Here is a tiny trained network, its code and every weight. The questions are about switching its units off for an input and a target symbol, where a switched-off unit gives its printed mean instead of its output.

import numpy as np


def w(rows, s, z=0):
    codes = np.array(rows[::2]) - 128.0
    scale = np.full(codes.shape[1], s)
    scale[-1] = z or s
    return codes * scale


def f(y):
    return y / 2 * (1 + np.tanh(0.7978845608 * (y + 0.044715 * y**3)))


def softmax(a):
    e = np.exp(a - a.max(-1, keepdims=True))
    return e / e.sum(-1, keepdims=True)


def log_softmax(a):
    a = a - a.max(-1, keepdims=True)
    return a - np.log(np.exp(a).sum(-1, keepdims=True))


def net(x, mask):
    ids = ['βδζηπφψ'.index(c) for c in x.split()]
    T = len(ids)
    res = E[ids] + P[:T]
    u = 0
    for l in range(2):
        q, k, v = (res @ M[l].T for M in (Q, K, V))
        z = softmax(np.where(np.tri(T) > 0, q @ k.T / 4**0.5, -1e9)) @ v
        res = res + np.where(mask[u], z, O[l][:, -1]) @ O[l][:, :-1]
        u += 1
        y = f(res @ A[l][:, :-1].T + A[l][:, -1])
        res = res + np.where(mask[u : u + 4], y, B[l][:, -1]) @ B[l][:, :-1]
        u += 4
    return log_softmax(res[-1] @ U[:, :-1].T + U[:, -1])


Q, K, V, O, A, B = {}, {}, {}, {}, {}, {}
E = w([
[27,28,127,59],'β',
[97,211,29,171],'δ',
[194,129,52,162],'ζ',
[251,100,147,99],'η',
[125,232,174,167],'π',
[207,203,204,38],'φ',
[213,107,161,244],'ψ',
],0.014)
P = w([
[87,83,154,195],'0',
[105,128,148,174],'1',
[139,143,157,170],'2',
[162,167,153,164],'3',
[197,187,149,164],'4',
[224,201,139,165],'5',
[254,219,137,159],'6',
],0.0081)
Q[0] = w([
[170,91,249,32],'L0H0',
[152,165,217,129],'L0H0',
[154,184,102,51],'L0H0',
[139,85,127,161],'L0H0',
],0.011)
K[0] = w([
[160,186,130,232],'L0H0',
[249,145,162,152],'L0H0',
[221,126,63,77],'L0H0',
[149,47,124,134],'L0H0',
],0.013)
V[0] = w([
[63,98,124,83],'L0H0',
[163,162,235,32],'L0H0',
[128,102,3,2],'L0H0',
[103,98,51,137],'L0H0',
],0.0041)
O[0] = w([
[199,186,154,82,49],'L0H0',
[141,157,161,3,101],'L0H0',
[187,173,64,23,4],'L0H0',
[151,152,133,87,101],'L0H0',
],0.0077,0.0025)
A[0] = w([
[1,250,124,57,10],'L0N0',
[53,57,85,131,27],'L0N1',
[20,144,129,190,3],'L0N2',
[217,186,108,180,185],'L0N3',
],0.0071,0.0026)
B[0] = w([
[254,64,84,164,142],'L0N0',
[58,3,56,56,132],'L0N1',
[98,102,249,48,155],'L0N2',
[118,213,164,179,253],'L0N3',
],0.0074,0.0072)
Q[1] = w([
[24,24,163,75],'L1H0',
[63,173,167,145],'L1H0',
[119,158,103,109],'L1H0',
[97,91,99,6],'L1H0',
],0.017)
K[1] = w([
[57,50,120,108],'L1H0',
[158,131,68,241],'L1H0',
[215,108,108,67],'L1H0',
[48,70,4,60],'L1H0',
],0.014)
V[1] = w([
[180,45,247,99],'L1H0',
[166,94,13,159],'L1H0',
[174,195,126,34],'L1H0',
[254,35,89,26],'L1H0',
],0.0095)
O[1] = w([
[179,149,164,174,135],'L1H0',
[152,125,2,182,101],'L1H0',
[89,191,198,39,70],'L1H0',
[213,127,99,104,5],'L1H0',
],0.013,0.014)
A[1] = w([
[105,197,1,122,252],'L1N0',
[58,121,100,234,19],'L1N1',
[17,89,215,103,177],'L1N2',
[186,62,197,116,37],'L1N3',
],0.0081,0.0039)
B[1] = w([
[254,190,120,131,180],'L1N0',
[114,116,8,40,252],'L1N1',
[151,166,86,100,211],'L1N2',
[66,190,55,111,147],'L1N3',
],0.0071,0.022)
U = w([
[144,24,119,15,223],'β',
[169,162,64,94,29],'δ',
[243,169,151,213,108],'ζ',
[145,140,186,118,255],'η',
[15,149,140,120,92],'π',
[89,106,81,2,114],'φ',
[86,148,114,234,120],'ψ',
],0.0073)

Each question gives the input, a string of symbols that net reads in full, and the target symbol t.
The units are the heads (4 rows each of Q, K, V and O) and the neurons (one row each of A and B). Each row of codes is followed by its name. A weight is (code - 128) times the scale printed after its matrix; where a second scale follows, it is the last column's (O, A, B and U).
mask holds one flag per unit, layer by layer, with each layer's heads first. A switched-off unit (its flag False) gives its mean, the last column of its rows in O or B, instead of its output. The means were averaged over made-up inputs and are rounded, as every weight is.
A unit's drop is (log p(t) with every unit on - log p(t) with that unit switched off) / (log p(t) with every unit on - log p(t) with every unit switched off).
The circuit of an input: a set's keep is (log p(t) with only the set's units on - log p(t) with every unit switched off) / (log p(t) with every unit on - log p(t) with every unit switched off). Starting from all 10 units, units are removed one at a time, each time the one whose removal leaves the highest keep (on an exact tie, the one counted first), for as long as the keep stays at least 0.8.
circuit, biggest first: the units of the circuit, biggest drop first
top k neurons: the k neurons with the biggest drops, biggest first
top k neurons in layer l: the k neurons of layer l with the biggest drops, biggest first
input δ δ δ ζ, target δ: circuit, biggest first	L1H0, L1N0
input ψ ζ ζ φ, target η: top 2 neurons	L0N2, L1N1
input ζ η ζ φ η η ζ, target ζ: circuit, biggest first	L0N3, L1N1, L1H0
input ζ η ζ δ δ δ, target φ: circuit, biggest first	L1H0
input π ζ β ζ φ δ, target δ: top 2 neurons in layer 0	L0N3, L0N2
input ζ η η ψ β ζ ζ, target ζ: circuit, biggest first	L1N1, L0H0, L1N0, L1H0
input π δ δ φ φ φ π, target η: circuit, biggest first	L0H0, L1N1, L1H0
input ζ π ψ η ζ, target ψ: circuit, biggest first	L1H0, L0H0
input δ π ψ β η δ, target δ: circuit, biggest first	L1N0, L1H0, L0H0, L0N0
input ψ δ φ δ, target η: circuit, biggest first	L0H0, L1H0, L0N0
input η β φ δ φ, target φ: top 2 neurons in layer 0	L0N3, L0N1
input η β π ζ η, target η: top 2 neurons	L1N1, L0N3
input η δ β φ φ δ π, target π: top 2 neurons in layer 1	L1N0, L1N1
input φ δ π π η ζ, target π: top 2 neurons	L1N0, L0N0
input φ φ β φ δ η φ, target φ: top 3 neurons in layer 0	L0N3, L0N0, L0N1
input φ η δ ζ η, target ζ: circuit, biggest first	L1N1
input φ ψ π φ β δ η, target η: top 3 neurons in layer 1	L1N1, L1N0, L1N2
input δ π η, target π: top 2 neurons in layer 1	L1N0, L1N3
input ζ ζ φ ζ ζ, target η: top 2 neurons in layer 1	L1N1, L1N0
input δ π δ, target π: top 2 neurons	L0N2, L1N0
